Below are the code and all the weights of a small trained network. Each question names an input and a class and asks about switching units off, where a switched-off unit gives its printed mean instead of its output.

import numpy as np


def w(rows, s, z=0):
    codes = np.array(rows[::2]) - 128.0
    scale = np.full(codes.shape[1], s)
    scale[-1] = z or s
    return codes * scale


def norm(h):
    return h / np.sqrt((h * h).mean(-1, keepdims=True) + 1e-5)


def f(y):
    return y / 2 * (1 + np.tanh(0.7978845608 * (y + 0.044715 * y**3)))


def log_softmax(a):
    a = a - a.max(-1, keepdims=True)
    return a - np.log(np.exp(a).sum(-1, keepdims=True))


def net(x, mask):
    res = np.array(x, float).reshape(1, 8) / 4 @ E
    u = 0
    for l in range(4):
        y = f(norm(res) @ A[l][:, :-1].T + A[l][:, -1])
        res = res + np.where(mask[u : u + 6], y, B[l][:, -1]) @ B[l][:, :-1]
        u += 6
    return log_softmax(norm(res)[-1] @ U[:, :-1].T + U[:, -1])


A, B = {}, {}
E = w([
[37,72,31,100,213,225,135,82,164,78],'x0',
[106,119,125,113,106,123,112,150,139,139],'x1',
[152,122,127,144,131,139,127,121,140,126],'x2',
[134,141,133,132,144,137,133,132,135,136],'x3',
[128,128,125,129,130,124,128,123,121,124],'x4',
[122,164,86,215,97,236,141,230,2,107],'x5',
[191,38,160,48,235,133,17,209,67,80],'x6',
[148,139,122,139,146,122,147,115,123,103],'x7',
],0.0083)
A[0] = w([
[21,121,2,99,208,225,106,65,180,84,220],'L0N0',
[33,195,139,230,22,192,199,107,141,102,5],'L0N1',
[156,110,179,107,162,88,98,139,125,117,56],'L0N2',
[156,74,153,44,158,162,133,162,112,107,183],'L0N3',
[60,114,83,176,136,170,95,26,150,119,59],'L0N4',
[58,208,106,161,50,101,165,31,218,138,111],'L0N5',
],0.0079,0.0025)
B[0] = w([
[123,94,114,102,146,188,203,108,132,117,245],'L0N0',
[178,140,9,75,166,107,87,128,100,191,225],'L0N1',
[116,129,82,86,56,116,89,130,177,53,156],'L0N2',
[151,138,143,128,188,121,88,98,101,133,177],'L0N3',
[126,89,92,101,46,121,87,158,160,116,171],'L0N4',
[89,117,228,177,147,140,134,100,142,94,240],'L0N5',
],0.012,0.011)
A[1] = w([
[72,128,208,188,25,140,247,110,192,127,61],'L1N0',
[93,172,113,207,23,169,187,144,112,131,53],'L1N1',
[155,202,218,171,103,17,55,100,136,141,69],'L1N2',
[111,126,213,186,98,234,117,215,48,43,3],'L1N3',
[145,135,101,125,104,153,161,141,162,48,116],'L1N4',
[150,218,127,223,109,47,35,163,75,149,18],'L1N5',
],0.013,0.0019)
B[1] = w([
[64,113,135,191,130,145,147,27,156,126,215],'L1N0',
[170,137,72,59,174,166,149,195,113,180,154],'L1N1',
[130,108,68,179,215,107,91,221,85,145,252],'L1N2',
[68,77,112,145,107,177,101,103,92,38,185],'L1N3',
[118,138,147,137,102,99,75,144,132,164,153],'L1N4',
[156,145,208,102,5,140,151,49,155,133,229],'L1N5',
],0.016,0.012)
A[2] = w([
[163,194,155,70,41,200,143,142,54,46,79],'L2N0',
[130,115,187,7,163,70,167,34,234,104,54],'L2N1',
[107,179,114,187,129,104,163,121,117,250,11],'L2N2',
[114,176,151,194,189,74,85,159,161,141,62],'L2N3',
[53,165,75,180,161,169,147,114,141,137,155],'L2N4',
[163,207,49,102,70,149,244,194,131,193,7],'L2N5',
],0.013,0.0019)
B[2] = w([
[77,94,173,181,47,82,137,123,171,77,251],'L2N0',
[141,128,235,66,163,159,140,101,214,165,222],'L2N1',
[92,57,228,198,163,136,173,150,132,92,223],'L2N2',
[136,85,128,171,171,66,67,152,98,113,217],'L2N3',
[123,158,35,168,120,109,97,105,116,115,254],'L2N4',
[252,155,54,71,139,154,128,66,122,156,229],'L2N5',
],0.013,0.0084)
A[3] = w([
[175,151,103,45,150,18,133,252,102,143,78],'L3N0',
[138,168,161,145,90,121,216,72,160,203,45],'L3N1',
[211,144,191,80,85,82,190,94,133,169,26],'L3N2',
[10,120,112,170,192,199,197,209,61,76,5],'L3N3',
[89,187,19,123,137,187,152,182,15,83,93],'L3N4',
[186,173,167,10,168,175,165,195,138,175,131],'L3N5',
],0.016,0.0028)
B[3] = w([
[150,131,72,43,78,97,76,166,253,137,217],'L3N0',
[86,240,90,66,75,99,81,119,122,158,253],'L3N1',
[183,181,183,173,162,205,91,178,70,185,239],'L3N2',
[130,188,215,172,158,55,95,160,140,222,254],'L3N3',
[149,93,57,185,184,108,162,139,96,111,219],'L3N4',
[109,85,167,107,131,107,205,169,93,68,210],'L3N5',
],0.021,0.0081)
U = w([
[86,97,148,254,213,72,106,137,102,158,212],'0',
[41,160,109,99,126,161,152,9,194,160,6],'1',
[171,90,92,80,124,74,51,193,188,124,158],'2',
[121,73,225,47,184,150,189,151,134,102,82],'3',
[198,208,142,136,69,176,99,129,68,188,119],'4',
[173,105,1,128,181,152,182,107,95,140,140],'5',
[100,74,181,167,21,130,96,121,97,48,133],'6',
],0.014,0.0018)

Each question gives the input, the list of numbers given to net, and the class t.
The units are the neurons (one row each of A and B). Each row of codes is followed by its name. A weight is (code - 128) times the scale printed after its matrix; where a second scale follows, it is the last column's (A, B and U).
mask holds one flag per neuron, layer by layer. A switched-off neuron (its flag False) gives its mean, the last column of its row in B, instead of its output. The means were averaged over made-up inputs and are rounded, as every weight is.
A unit's drop is (log p(t) with every unit on - log p(t) with that unit switched off) / (log p(t) with every unit on - log p(t) with every unit switched off).
The circuit of an input: a set's keep is (log p(t) with only the set's units on - log p(t) with every unit switched off) / (log p(t) with every unit on - log p(t) with every unit switched off). Starting from the 12 units with the biggest drops (on a tie, the unit counted first), units are removed one at a time, each time the one whose removal leaves the highest keep (on an exact tie, the one counted first), for as long as the keep stays at least 0.8.
units of the circuit, in order: the units of the circuit, biggest drop first
k most important neurons: the k neurons with the biggest drops, biggest first
k most important neurons of layer l: the k neurons of layer l with the biggest drops, biggest first
input [-6,-2,-5,-2,8,0,7,7], class 2: units of the circuit, in order -> (L3N0 L1N0)
input [-5,7,0,1,0,6,3,4], class 6: units of the circuit, in order -> (L1N3)
input [8,-3,-8,4,-3,-2,1,4], class 3: units of the circuit, in order -> (L1N2 L1N0 L2N1)
input [3,3,-4,-3,-6,-4,0,-6], class 1: 2 most important neurons -> (L0N1 L1N0)
input [-7,-5,7,2,0,0,4,-7], class 2: 4 most important neurons -> (L1N2 L0N5 L0N1 L3N0)
input [-8,1,-8,6,3,-3,2,-5], class 2: 3 most important neurons -> (L1N2 L0N5 L3N0)
input [7,7,-4,8,-1,1,-3,3], class 5: 2 most important neurons -> (L0N1 L1N5)
input [1,3,4,1,-8,-6,2,3], class 3: 2 most important neurons -> (L1N2 L3N5)
input [2,-4,-1,-8,-2,0,-7,-2], class 1: 2 most important neurons of layer 1 -> (L1N2 L1N3)
input [0,-8,8,-4,-5,1,6,-3], class 6: 2 most important neurons -> (L0N5 L1N2)
input [5,0,8,2,4,0,4,8], class 3: 4 most important neurons -> (L1N2 L0N5 L1N3 L1N0)
input [-4,-3,2,4,-7,0,4,-5], class 2: 3 most important neurons -> (L0N0 L1N2 L0N5)
input [-3,-8,-4,-2,-3,1,1,6], class 6: 2 most important neurons -> (L1N5 L0N5)
input [1,-4,-5,-3,-5,8,0,-6], class 5: 2 most important neurons -> (L0N5 L0N1)
input [-3,-7,-7,-4,5,-3,3,-1], class 2: 2 most important neurons -> (L0N0 L3N0)
input [-8,2,3,-5,-7,-1,-6,0], class 0: units of the circuit, in order -> (L1N2)
input [7,-7,3,6,-3,0,3,-8], class 3: 2 most important neurons of layer 1 -> (L1N2 L1N3)
input [7,-3,5,5,5,8,0,7], class 5: 2 most important neurons of layer 2 -> (L2N5 L2N2)
input [1,-1,-8,0,-8,-1,-7,-1], class 1: 2 most important neurons of layer 1 -> (L1N2 L1N5)
input [5,2,-8,-6,-2,0,-1,-2], class 1: units of the circuit, in order -> (L1N2)
input [8,8,-2,1,3,-5,2,-5], class 3: 2 most important neurons of layer 1 -> (L1N2 L1N0)
